Below is a small trained network, with its code and all its weights. Each question gives an input and a class and asks what happens when units are switched off, that is, made to give their printed mean instead of their output.

import numpy as np


def w(rows, s, z=0):
    codes = np.array(rows[::2]) - 128.0
    scale = np.full(codes.shape[1], s)
    scale[-1] = z or s
    return codes * scale


def f(y):
    return np.maximum(y, 0)


def log_softmax(a):
    a = a - a.max(-1, keepdims=True)
    return a - np.log(np.exp(a).sum(-1, keepdims=True))


def net(x, mask):
    res = np.array(x, float).reshape(1, 7) / 4 @ E
    y = f(res @ A[0][:, :-1].T + A[0][:, -1])
    res = res + np.where(mask, y, B[0][:, -1]) @ B[0][:, :-1]
    return log_softmax(res[-1] @ U[:, :-1].T + U[:, -1])


A, B = {}, {}
E = w([
[144,96,113,102,30,247,148,127,72,150],'x0',
[64,135,84,67,23,64,109,24,207,193],'x1',
[60,230,102,40,174,155,73,205,101,237],'x2',
[170,71,164,162,84,106,71,219,190,206],'x3',
[88,41,162,84,185,186,11,73,129,107],'x4',
[161,186,72,254,148,179,80,62,144,191],'x5',
[165,197,255,97,137,191,153,99,220,130],'x6',
],0.0052)
A[0] = w([
[141,175,102,143,101,108,187,158,129,136,79],'N1',
[141,112,138,184,116,133,82,162,158,167,134],'N2',
[111,152,114,104,146,139,156,80,93,86,96],'N3',
[140,208,227,106,132,195,164,84,223,127,83],'N4',
[143,96,104,114,45,213,134,139,87,146,129],'N5',
[108,58,146,85,180,181,24,72,119,120,68],'N6',
[118,144,101,98,80,100,131,88,155,155,29],'N7',
[153,64,142,179,102,110,153,76,143,82,3],'N8',
[143,162,89,220,156,175,80,60,136,173,68],'N9',
[87,236,92,33,172,154,76,191,98,200,57],'N10',
[121,107,143,124,163,145,89,112,118,117,108],'N11',
[90,189,94,97,179,161,183,28,61,70,113],'N12',
[154,130,144,148,173,142,132,176,106,105,16],'N13',
[146,215,101,160,66,80,240,180,105,149,64],'N14',
[155,65,161,183,97,112,178,64,155,56,73],'N15',
[122,96,142,52,127,85,158,156,138,102,95],'N16',
[129,101,137,88,124,113,139,144,123,123,77],'N17',
[88,74,2,154,131,77,99,151,47,125,132],'N18',
[125,135,103,118,96,172,142,122,99,112,131],'N19',
[123,109,148,85,134,128,131,137,120,117,82],'N20',
[148,120,119,108,45,232,146,124,106,142,116],'N21',
[145,58,171,159,67,121,75,226,177,180,100],'N22',
[82,133,100,60,26,68,104,31,174,183,46],'N23',
[128,168,126,145,211,28,110,109,166,112,111],'N24',
[113,104,55,141,112,98,114,126,97,139,83],'N25',
[134,137,133,125,153,81,115,112,149,122,97],'N26',
[114,66,132,98,158,151,37,86,114,117,72],'N27',
[136,129,145,141,168,69,106,148,161,123,156],'N28',
[143,117,154,177,204,200,153,223,56,102,54],'N29',
[120,141,126,134,164,74,117,116,151,111,124],'N30',
[111,76,161,21,114,86,183,172,111,104,90],'N31',
[121,161,150,104,135,150,132,131,143,141,105],'N32',
[139,174,86,206,138,159,110,76,125,175,72],'N33',
],0.0095,0.0031)
B[0] = w([
[122,132,129,139,111,125,163,147,180,133,173],'N1',
[143,144,85,70,113,120,119,106,135,140,179],'N2',
[148,135,90,93,127,119,111,112,151,158,178],'N3',
[213,131,232,115,119,124,134,135,85,130,223],'N4',
[50,127,154,126,183,122,145,98,117,154,201],'N5',
[125,149,136,160,94,115,198,174,202,139,218],'N6',
[154,124,116,155,177,130,116,139,139,102,172],'N7',
[119,56,100,151,99,137,123,150,91,153,192],'N8',
[82,183,116,111,76,130,93,132,103,57,201],'N9',
[117,5,82,168,61,127,128,128,71,146,252],'N10',
[125,125,126,141,122,127,150,144,165,139,165],'N11',
[165,141,62,38,136,115,104,95,163,185,234],'N12',
[141,123,116,161,173,129,114,136,146,100,166],'N13',
[116,135,132,150,95,130,179,170,236,144,218],'N14',
[123,49,91,160,77,129,117,151,81,151,227],'N15',
[107,178,128,114,88,140,105,118,111,96,187],'N16',
[119,155,125,131,106,135,119,129,118,114,154],'N17',
[206,132,239,107,113,139,133,121,91,138,254],'N18',
[94,131,137,116,155,120,133,106,120,146,167],'N19',
[115,145,123,138,104,129,122,138,128,110,154],'N20',
[47,130,170,132,180,122,144,104,102,144,197],'N21',
[170,146,68,38,136,118,118,77,145,174,220],'N22',
[175,124,86,185,236,135,94,153,139,71,246],'N23',
[43,122,156,127,179,138,148,101,107,157,204],'N24',
[169,131,184,130,127,128,134,135,111,124,183],'N25',
[104,130,138,129,160,136,137,120,117,135,156],'N26',
[125,141,137,148,107,124,176,158,197,140,199],'N27',
[84,132,136,114,160,139,144,99,118,154,182],'N28',
[167,128,97,181,220,122,86,133,137,69,232],'N29',
[90,127,144,126,159,137,138,110,119,139,169],'N30',
[90,196,119,123,72,138,88,118,107,72,217],'N31',
[150,119,149,137,108,125,129,131,106,132,155],'N32',
[94,175,123,113,76,132,106,139,116,70,190],'N33',
],0.024,0.008)
U = w([
[165,121,86,200,216,128,81,144,146,59,99],'0',
[107,20,81,172,49,132,122,141,66,157,68],'1',
[102,156,139,162,78,108,221,187,241,143,88],'2',
[65,212,122,106,43,150,75,117,96,37,110],'3',
[209,133,248,108,113,130,138,113,81,140,163],'4',
[156,140,55,34,129,90,104,60,155,187,251],'5',
[2,127,168,138,193,134,164,64,103,164,119],'6',
],0.0082,0.0019)

Each question gives the input, the list of numbers given to net, and the class t.
The units are the neurons (one row each of A and B). Each row of codes is followed by its name. A weight is (code - 128) times the scale printed after its matrix; where a second scale follows, it is the last column's (A, B and U).
mask holds one flag per neuron, in row order. A switched-off neuron (its flag False) gives its mean, the last column of its row in B, instead of its output. The means were averaged over made-up inputs and are rounded, as every weight is.
A unit's drop is (log p(t) with every unit on - log p(t) with that unit switched off) / (log p(t) with every unit on - log p(t) with every unit switched off).
The circuit of an input: a set's keep is (log p(t) with only the set's units on - log p(t) with every unit switched off) / (log p(t) with every unit on - log p(t) with every unit switched off). Starting from the 12 units with the biggest drops (on a tie, the unit counted first), units are removed one at a time, each time the one whose removal leaves the highest keep (on an exact tie, the one counted first), for as long as the keep stays at least 0.8.
circuit, biggest first: the units of the circuit, biggest drop first
most important unit: the unit with the biggest drop
top k neurons: the k neurons with the biggest drops, biggest first
drop when u is switched off: that unit's drop, to one decimal
input [-1,4,-7,-3,-6,-3,0], class 1: top 4 neurons : [N15 N8 N6 N27]
input [6,-5,-7,-8,-7,-6,6], class 5: top 4 neurons : [N12 N10 N3 N6]
input [-8,6,-7,-7,-2,3,0], class 6: most important unit : N24
input [-6,7,5,2,8,-4,-4], class 2: top 2 neurons : [N6 N27]
input [5,-1,1,-5,8,7,-3], class 2: top 2 neurons : [N6 N27]
input [7,-4,-6,2,6,8,3], class 3: top 2 neurons : [N9 N33]
input [5,6,-2,-1,-4,-5,-6], class 0: top 2 neurons : [N23 N4]
input [-4,-4,3,6,1,-3,-5], class 5: top 4 neurons : [N22 N4 N23 N2]
input [1,-1,5,8,2,7,0], class 5: top 3 neurons : [N22 N2 N31]
input [-4,2,-6,1,0,8,4], class 3: top 3 neurons : [N9 N10 N33]
input [0,6,-1,-4,6,-3,-7], class 4: top 3 neurons : [N18 N29 N14]
input [4,-6,-1,8,-3,2,-3], class 5: top 2 neurons : [N22 N23]
input [-5,3,-7,1,7,7,3], class 1: top 2 neurons : [N15 N8]
input [-7,1,5,-2,-1,-5,2], class 6: top 2 neurons : [N24 N15]
input [-8,-6,-3,-8,7,8,-6], class 3: most important unit : N9
input [8,0,0,-3,1,8,-6], class 3: top 3 neurons : [N9 N33 N24]
input [3,7,3,1,-4,7,7], class 0: drop when N7 is switched off : 0.5
input [3,-3,5,-8,-3,-5,-1], class 5: drop when N30 is switched off : 0.0
input [-6,3,2,4,2,-1,5], class 6: drop when N12 is switched off : 0.5
input [-5,0,1,0,2,6,-4], class 3: circuit, biggest first : [N9]
input [1,7,-4,-3,2,5,4], class 0: drop when N23 is switched off : 2.0
